[[123 112]
 [149 140]
 [140 130]
 [135 138]
 [139 147]
 [126 144]
 [118 135]
 [138 115]
 [114 123]
 [124 107]]
->
[[112 123]
 [140 149]
 [130 140]
 [138 135]
 [147 139]
 [144 126]
 [135 118]
 [115 138]
 [123 114]
 [107 124]]

[[121 117 125 109 147 123 122 116 127 115 144]
 [123 147 103 137 135 137 132 121 126 141 113]
 [133 136 129 141 115 131 132 136 129 136 117]
 [123 131 117 124 139 129 127 120 127 127 129]]
->
[[117 125 109 147 123 122 116 127 115 144 121]
 [147 103 137 135 137 132 121 126 141 113 123]
 [136 129 141 115 131 132 136 129 136 117 133]
 [131 117 124 139 129 127 120 127 127 129 123]]

[[141 123 127 128 116 118 155 123]
 [147 133 131 133 117 115 143 116]
 [136 133 117 140 117 113 145 116]
 [119 129 126 141 133 139 118 131]]
->
[[123 127 128 116 118 155 123 141]
 [133 131 133 117 115 143 116 147]
 [133 117 140 117 113 145 116 136]
 [129 126 141 133 139 118 131 119]]

[[137 153]
 [120 129]
 [125 129]
 [117 154]]
->
[[153 137]
 [129 120]
 [129 125]
 [154 117]]

[[113 124 134 151 122 124]
 [134 121 132 143 110 134]
 [119 130 133 147 121 116]
 [141 141 131 140 121 140]
 [123 146 132 145 124 105]
 [111 117 129 130 120 129]
 [103 135 131 140 113 123]
 [134 130 127 124 142 122]
 [134 125 133 148 129 131]
 [128 134 130 136 143 114]]
->
[[124 134 151 122 124 113]
 [121 132 143 110 134 134]
 [130 133 147 121 116 119]
 [141 131 140 121 140 141]
 [146 132 145 124 105 123]
 [117 129 130 120 129 111]
 [135 131 140 113 123 103]
 [130 127 124 142 122 134]
 [125 133 148 129 131 134]
 [134 130 136 143 114 128]]

[[141 106 137]
 [137 120 134]
 [112 149 118]
 [117 143 122]
 [129 129 127]
 [126 134 126]
 [125 136 123]]
->
[[106 137 141]
 [120 134 137]
 [149 118 112]
 [143 122 117]
 [129 127 129]
 [134 126 126]
 [136 123 125]]

[[120 151 135 140 119 137 131 110 113 126 127]
 [126 116 129 123 124 132 126 138 137 126 131]
 [130 114 129 130 128 129 131 142 137 129 126]
 [130 130 127 131 126 126 131 129 128 132 137]]
->
[[151 135 140 119 137 131 110 113 126 127 120]
 [116 129 123 124 132 126 138 137 126 131 126]
 [114 129 130 128 129 131 142 137 129 126 130]
 [130 127 131 126 126 131 129 128 132 137 130]]

[[133 142 111 115 120 152 144 130 146 129]
 [139 147 127 111 140 115 122 128 116 102]
 [139 130 131 111 130 144 127 100 126 126]
 [120 112 142 137 125 125 127 145 130 121]
 [137 146 127 111 139 114 121 130 118 102]
 [138 129 133 109 130 147 129 105 125 121]
 [121 117 151 136 128 123 119 146 129 124]
 [144 121 145 123 121 125 144 140 146 140]
 [152 120 143 123 126 126 138 138 143 138]]
->
[[142 111 115 120 152 144 130 146 129 133]
 [147 127 111 140 115 122 128 116 102 139]
 [130 131 111 130 144 127 100 126 126 139]
 [112 142 137 125 125 127 145 130 121 120]
 [146 127 111 139 114 121 130 118 102 137]
 [129 133 109 130 147 129 105 125 121 138]
 [117 151 136 128 123 119 146 129 124 121]
 [121 145 123 121 125 144 140 146 140 144]
 [120 143 123 126 126 138 138 143 138 152]]

[[152 138 127]
 [150 136 128]
 [151 137 127]
 [114 123 129]
 [140 131 126]
 [151 137 127]
 [112 121 130]
 [151 137 127]
 [149 136 128]
 [150 137 127]
 [111 120 130]
 [121 126 128]]
->
[[138 127 152]
 [136 128 150]
 [137 127 151]
 [123 129 114]
 [131 126 140]
 [137 127 151]
 [121 130 112]
 [137 127 151]
 [136 128 149]
 [137 127 150]
 [120 130 111]
 [126 128 121]]
---
[[123 113]
 [134 128]
 [147 144]
 [111 121]
 [152 151]]
->
[[123 113]
 [134 128]
 [147 144]]

[[111 139 133]
 [114 149 122]
 [143 114 126]
 [134 122 130]
 [135 118 128]]
->
[[111 139]
 [114 149]
 [143 114]]

[[122 125 124 132 128]
 [150 128 129 115 127]
 [139 118 122 109 128]
 [133 133 121 125 119]]
->
[[122 125]
 [150 128]
 [139 118]]

[[138 112 127 144]
 [106 140 127 113]
 [138 134 127 122]]
->
[[138 112]
 [106 140]
 [138 134]]

[[128 128 133 127 128]
 [119 116 154 118 122]
 [131 139 111 135 130]]
->
[[128 128]
 [119 116]
 [131 139]]

[[117 118 145]
 [115 138 151]
 [155 140 142]
 [121 131 115]]
->
[[117 118]
 [115 138]
 [155 140]]

[[124 137 111 130]
 [135 122 125 113]
 [125 132 130 130]
 [125 111 145 134]
 [124 124 155 128]]
->
[[124 137]
 [135 122]
 [125 132]]

[[112 133 109 116]
 [133 115 140 148]
 [142 123 157 147]]
->
[[112 133]
 [133 115]
 [142 123]]
---
[[144 119 125 143 137 135 140]
 [147 133 120 130 132 126 119]
 [129 133 135 123 121 127 142]
 [116 121 112 118 123 106 115]
 [116 120 109 122 129 112 108]
 [127 139 131 114 122 144 132]
 [137 107 136 134 129 153 146]
 [115 150 127 110 109 131 130]]
->
[[115 150 127 110 109 131 130]
 [144 119 125 143 137 135 140]
 [147 133 120 130 132 126 119]
 [129 133 135 123 121 127 142]
 [116 121 112 118 123 106 115]
 [116 120 109 122 129 112 108]
 [127 139 131 114 122 144 132]
 [137 107 136 134 129 153 146]]

[[122 137 113 139 143 139 137 114 142 114 131]
 [119 138 112 140 149 142 138 113 143 114 124]
 [118 137 116 139 151 148 138 112 143 114 124]
 [112 137 108 140 149 141 137 115 142 115 124]
 [118 136 118 139 141 147 138 110 142 114 126]
 [118 138 114 139 150 143 138 112 143 115 125]
 [118 138 114 139 144 144 139 113 144 115 123]
 [122 137 117 138 143 146 138 112 142 116 122]]
->
[[122 137 117 138 143 146 138 112 142 116 122]
 [122 137 113 139 143 139 137 114 142 114 131]
 [119 138 112 140 149 142 138 113 143 114 124]
 [118 137 116 139 151 148 138 112 143 114 124]
 [112 137 108 140 149 141 137 115 142 115 124]
 [118 136 118 139 141 147 138 110 142 114 126]
 [118 138 114 139 150 143 138 112 143 115 125]
 [118 138 114 139 144 144 139 113 144 115 123]]

[[124 134 141 112 120 149 126 117]
 [114 119 149 128 116 124 133 142]
 [143 119 112 147 134 116 123 130]
 [149 129 116 124 133 142 114 117]
 [107 134 146 119 119 126 140 133]
 [124 136 139 109 124 149 124 118]
 [128 117 123 134 141 114 118 149]
 [117 121 126 142 129 107 138 143]
 [125 149 123 117 124 136 139 109]
 [131 142 118 114 147 133 116 123]]
->
[[131 142 118 114 147 133 116 123]
 [124 134 141 112 120 149 126 117]
 [114 119 149 128 116 124 133 142]
 [143 119 112 147 134 116 123 130]
 [149 129 116 124 133 142 114 117]
 [107 134 146 119 119 126 140 133]
 [124 136 139 109 124 149 124 118]
 [128 117 123 134 141 114 118 149]
 [117 121 126 142 129 107 138 143]
 [125 149 123 117 124 136 139 109]]

[[120 114 148 134 127 106 118 132 118 136]
 [138 134 138 125 121 149 140 123 120 108]]
->
[[138 134 138 125 121 149 140 123 120 108]
 [120 114 148 134 127 106 118 132 118 136]]

[[123 127 127 129 122 121 132 127 134 135 119 115 132 125 128]
 [111 139 124 122 129 118 115 132 124 126 116 131 118 124 147]
 [141 134 139 134 119 120 126 128 126 128 124 129 123 126 137]
 [102 129 138 136 119 135 146 127 128 135 150 118 137 131 124]
 [114 121 129 116 122 127 124 119 126 131 134 136 127 140 136]]
->
[[114 121 129 116 122 127 124 119 126 131 134 136 127 140 136]
 [123 127 127 129 122 121 132 127 134 135 119 115 132 125 128]
 [111 139 124 122 129 118 115 132 124 126 116 131 118 124 147]
 [141 134 139 134 119 120 126 128 126 128 124 129 123 126 137]
 [102 129 138 136 119 135 146 127 128 135 150 118 137 131 124]]

[[150 115]
 [120 119]
 [116 131]]
->
[[116 131]
 [150 115]
 [120 119]]

[[116 150 134]
 [135 138 125]]
->
[[135 138 125]
 [116 150 134]]

[[145 133 141 119 122]
 [130 138 140 130 124]
 [113 132 141 153 152]]
->
[[113 132 141 153 152]
 [145 133 141 119 122]
 [130 138 140 130 124]]
---
[[117 134]
 [155 101]
 [128 145]]
->
[117 101]

[[116 154 133]
 [153 134 128]]
->
[116 134]

[[121 109 104]
 [151 116 129]
 [135 138 126]]
->
[121 116 126]

[[140 123 137]
 [122 128 131]
 [150 146 126]
 [105 140 138]
 [118 146 142]]
->
[140 128 126]

[[154 130 123]
 [118 129 117]
 [121 142 108]
 [146 139 116]]
->
[154 129 108]

[[135 128 122 131]
 [119 139 125 134]
 [116 148 121 139]
 [123 125 100 127]
 [113 130 101 128]]
->
[135 139 121 127]

[[126 129 117 129 134]
 [128 129 130 129 149]]
->
[126 129]
